cols: P H J U
[130  98 126 126]  z_148
[128 118 103  75]  z_530
[ 78 198 140 185]  z_986
[ 86 139  86 139]  z_894
[ 84 125  99 113]  z_297
[127  98 123 112]  z_784
find: [ 98 126]
z_148
count z_894: [139]
2
down: [ 98 118 198]
H
count z_894: [86]
2
down: [126  75]
U

cols: D K T R
[ 94 164 114 101] = z_953
[ 49 215 208  89] = z_576
[111 119 140  63] = z_885
[ 88 183 160 118] = z_193
[136 125 126  94] = z_962
[159 109 163 190] = z_141
[100 148 163 172] = z_363
[113 132 165 194] = z_764
[197  56 162 154] = z_426
[168 107 181  91] = z_600
[136 112 143 172] = z_709
[134  94  97 102] = z_2
count z_885: [111]
1
down: [ 89  63 118]
R

cols: N L Q X
[185  35  95  91]  z_486
[174 185  38  95]  z_995
[149 182  82 150]  z_149
down: [185 182]
L
find: [185  38  95]
z_995
find: [182  82 150]
z_149

cols: C B Y W F M
[100 165 102 103 131 111] : z_421
[163 155 128 157 148 155] : z_369
[107 184  88 120 120 104] : z_74
[134 186  95 158  92 168] : z_682
[182  77 179 167 155 139] : z_928
[129 129 193 178 130 129] : z_114
down: [128  88  95]
Y
count z_114: [178]
1
down: [120 158 167 178]
W
count z_114: [129]
3
find: [163 155 128]
z_369

cols: E S V Z
[184  66  89 168] : z_105
[ 93 145  93 145] : z_208
[ 64 169  93  94] : z_695
[132 155 183 144] : z_977
[ 72 106 203 130] : z_562
[91 91 91 91] : z_572
[207  79  79 142] : z_483
[152 113 121 172] : z_862
[109 201 215 100] : z_190
count z_208: [93]
2
down: [ 66 145 169 155 106  91]
S
count z_572: [92]
0
down: [168 145]
Z

cols: sis raz Gifa pum Riz zezar sav vimuv Segud
[129 126 129 121 123 125 112 104 213] : z_479
[129 123 129 116 125 124 108 122 136] : z_207
[129 116 129 115 125 120  93 100 138] : z_86
[130 124 128 111 124 125 108 114 167] : z_711
[129 126 129 122 124 125 111  83 217] : z_669
[129 114 129 118 126 120  80 105 137] : z_719
[130 107 131  74 125 123 115 111 158] : z_952
[130 111 130 103 125 120 107 120 138] : z_744
[129 117 129 122 124 125 111  83 217] : z_144
down: [124 126 114 107]
raz
find: [107 131  74 125 123 115 111 158]
z_952

cols: limu Lovut sosi zes fen Rur
[118 101 130 101 118  87]  z_505
[ 89 155 101 139 176 113]  z_415
[ 94 151 112 130 170 111]  z_798
[140 118 110  75 145  60]  z_91
[166 131 144 145  91 168]  z_502
[121 119 153 153 121 156]  z_814
[135  81 180 140  61 167]  z_142
[136 114 119  96 133  82]  z_327
[188 134 104 154 127 102]  z_619
[184 132 120  96 105 102]  z_143
[142 101 130 101 118  87]  z_602
[118 169 103 122 154 122]  z_878
down: [118  89  94 140 166 121 135 136 188 184]
limu
find: [142 101 130 101 118  87]
z_602
down: [111  60]
Rur
count z_814: [154]
0

cols: rud nezu golo zere fov leve
[ 74 147 154 177 209 166]  z_948
[110 113 145 135 183 120]  z_436
[ 99 123 150 176 196 133]  z_663
[ 93 127 133 113 169 135]  z_135
[ 73 176 141 175 182 194]  z_522
[ 99 123 150 151 196 133]  z_943
[125 108 141 131 177 111]  z_881
[ 73 180 132 145 169 197]  z_398
[ 96 169 132 140 165 177]  z_302
[ 99 178 140 178 178 178]  z_340
[126 108 131 141 111 166]  z_871
find: [127 133]
z_135
count z_340: [179]
0
down: [180 169 178]
nezu
find: [141 131 177 111]
z_881
down: [133 135]
leve
find: [177 209 166]
z_948
find: [123 150 151 196 133]
z_943

cols: Vutus Migu fuli Dagum pasev
[114 135 110 102 145] : z_373
[ 67 108  64 101  56] : z_938
[ 84 115 115  72  72] : z_804
[50 98 45 91 40] : z_439
[117 126 116 124 118] : z_78
[125 108  59 101  56] : z_178
find: [115  72]
z_804
down: [ 45 116  59]
fuli
count z_78: [124]
1
count z_804: [116]
0

cols: Pef rok rirar luze kif Maku Vizok biv Sizu Bufa
[ 65  98 177 148  85  63 104 160 180 119] = z_240
[208 163  61 133 170 189 146  78  91 158] = z_766
[144 202 103 169 171 143 174  93  95 142] = z_510
[ 50 106 206 107 122  98 154 194 156  58] = z_658
[167 143  75 193 138 173 164  81 147 166] = z_300
[159 177 111 131 161 128 136 102  91 146] = z_638
[153 127 112 118 161 195 184 126 121 100] = z_322
[124 155 134 145 171 171 213 128 122  96] = z_767
[ 51  82 207 149 113 111 149 206 156  41] = z_985
[ 60  86 187 118  88  62  95 179 180  97] = z_743
[207 154  59 144 144 154 101  67  98 193] = z_5
find: [207 154]
z_5
down: [208 144  50 167 159 153 124  51]
Pef
down: [ 85 170]
kif
count z_985: [149]
2

cols: boror nes Pakar bis
[207 148 116 130]  z_507
[156 132 134 114]  z_271
[163 118 130 142]  z_974
[ 98 137 162 162]  z_503
[179 103 128 142]  z_192
[103 128 179 114]  z_301
find: [179 103 128]
z_192
down: [132 118 137 103]
nes
count z_503: [162]
2
find: [118 130 142]
z_974
find: [148 116 130]
z_507

